Below are the code and all the weights of a small trained network. Each question names an input and a class and asks about switching units off, where a switched-off unit gives its printed mean instead of its output.

import numpy as np


def w(rows, s, z=0):
    codes = np.array(rows[::2]) - 128.0
    scale = np.full(codes.shape[1], s)
    scale[-1] = z or s
    return codes * scale


def f(y):
    return y / 2 * (1 + np.tanh(0.7978845608 * (y + 0.044715 * y**3)))


def log_softmax(a):
    a = a - a.max(-1, keepdims=True)
    return a - np.log(np.exp(a).sum(-1, keepdims=True))


def net(x, mask):
    res = np.array(x, float).reshape(1, 6) / 4 @ E
    y = f(res @ A[0][:, :-1].T + A[0][:, -1])
    res = res + np.where(mask, y, B[0][:, -1]) @ B[0][:, :-1]
    return log_softmax(res[-1] @ U[:, :-1].T + U[:, -1])


A, B = {}, {}
E = w([
[96,45,86,233],'x0',
[238,67,152,115],'x1',
[18,28,190,159],'x2',
[112,132,93,176],'x3',
[182,153,147,229],'x4',
[135,69,102,2],'x5',
],0.0083)
A[0] = w([
[136,133,85,190,231],'N0',
[141,163,190,75,136],'N1',
[92,16,142,137,208],'N2',
[160,129,116,180,99],'N3',
[221,131,117,102,32],'N4',
[128,72,62,39,123],'N5',
[98,200,59,136,249],'N6',
[126,134,166,48,205],'N7',
[146,143,93,95,51],'N8',
[219,131,108,94,47],'N9',
[94,176,233,148,254],'N10',
[246,189,192,102,193],'N11',
[27,125,74,140,64],'N12',
[237,124,149,130,114],'N13',
[102,36,176,171,214],'N14',
[166,71,193,97,110],'N15',
[107,251,109,95,193],'N16',
[113,136,108,63,80],'N17',
],0.012,0.0041)
B[0] = w([
[151,88,188,170,194],'N0',
[54,120,162,154,184],'N1',
[204,111,212,113,240],'N2',
[45,70,116,222,161],'N3',
[143,172,41,80,184],'N4',
[95,120,163,75,213],'N5',
[221,145,202,139,196],'N6',
[110,149,165,100,211],'N7',
[102,165,108,66,144],'N8',
[77,169,77,84,189],'N9',
[168,142,254,68,210],'N10',
[201,243,116,177,249],'N11',
[190,195,106,183,196],'N12',
[128,178,41,124,202],'N13',
[191,78,158,98,234],'N14',
[154,203,94,96,180],'N15',
[192,108,164,58,217],'N16',
[45,127,103,46,168],'N17',
],0.0079,0.011)
U = w([
[205,144,74,126,193],'0',
[130,18,177,157,22],'1',
[144,48,60,193,3],'2',
[173,64,249,96,219],'3',
[130,149,179,212,105],'4',
[97,59,68,131,61],'5',
[126,182,140,156,69],'6',
[40,141,151,47,131],'7',
],0.013,0.0043)

Each question gives the input, the list of numbers given to net, and the class t.
The units are the neurons (one row each of A and B). Each row of codes is followed by its name. A weight is (code - 128) times the scale printed after its matrix; where a second scale follows, it is the last column's (A, B and U).
mask holds one flag per neuron, in row order. A switched-off neuron (its flag False) gives its mean, the last column of its row in B, instead of its output. The means were averaged over made-up inputs and are rounded, as every weight is.
A unit's drop is (log p(t) with every unit on - log p(t) with that unit switched off) / (log p(t) with every unit on - log p(t) with every unit switched off).
The circuit of an input: a set's keep is (log p(t) with only the set's units on - log p(t) with every unit switched off) / (log p(t) with every unit on - log p(t) with every unit switched off). Starting from the 12 units with the biggest drops (on a tie, the unit counted first), units are removed one at a time, each time the one whose removal leaves the highest keep (on an exact tie, the one counted first), for as long as the keep stays at least 0.8.
units of the circuit, in order: the units of the circuit, biggest drop first
unit that matters most: the unit with the biggest drop
k most important neurons: the k neurons with the biggest drops, biggest first
drop of u: that unit's drop, to one decimal
input [-4,7,-8,2,-8,2], class 7: 2 most important neurons	N5; N17
input [-3,-2,8,7,6,-7], class 3: most important neuron	N10
input [6,1,-4,3,-2,3], class 2: units of the circuit, in order	N10; N16; N11
input [8,-6,-8,1,0,4], class 3: units of the circuit, in order	N11; N6
input [-1,-8,-8,-5,0,-1], class 3: 3 most important neurons	N16; N6; N13
input [-3,2,1,-6,5,-6], class 6: 2 most important neurons	N11; N2
input [-7,-3,-2,7,1,4], class 7: 4 most important neurons	N2; N14; N17; N0
input [-1,-6,-5,-7,-4,-2], class 3: 2 most important neurons	N6; N16
input [4,8,4,2,5,-4], class 1: units of the circuit, in order	N3; N11
input [-3,5,4,-8,2,3], class 7: 2 most important neurons	N15; N6
input [3,6,2,-8,7,-1], class 0: units of the circuit, in order	N13; N15
input [5,5,-8,4,6,-7], class 4: 2 most important neurons	N3; N0
input [-7,3,2,4,2,-4], class 6: 3 most important neurons	N2; N11; N14
input [2,-5,0,-5,8,-3], class 3: units of the circuit, in order	N10
input [-6,4,-3,-4,-7,-7], class 0: 2 most important neurons	N11; N16
input [-2,-5,-7,6,-2,4], class 7: 2 most important neurons	N17; N2
input [1,7,-3,-7,-1,5], class 0: drop of N11	0.7
input [-3,-2,-1,7,1,-8], class 3: drop of N10	0.2
input [5,4,-5,2,8,0], class 2: drop of N3	0.6
input [-2,-7,0,6,3,-3], class 3: unit that matters most	N16
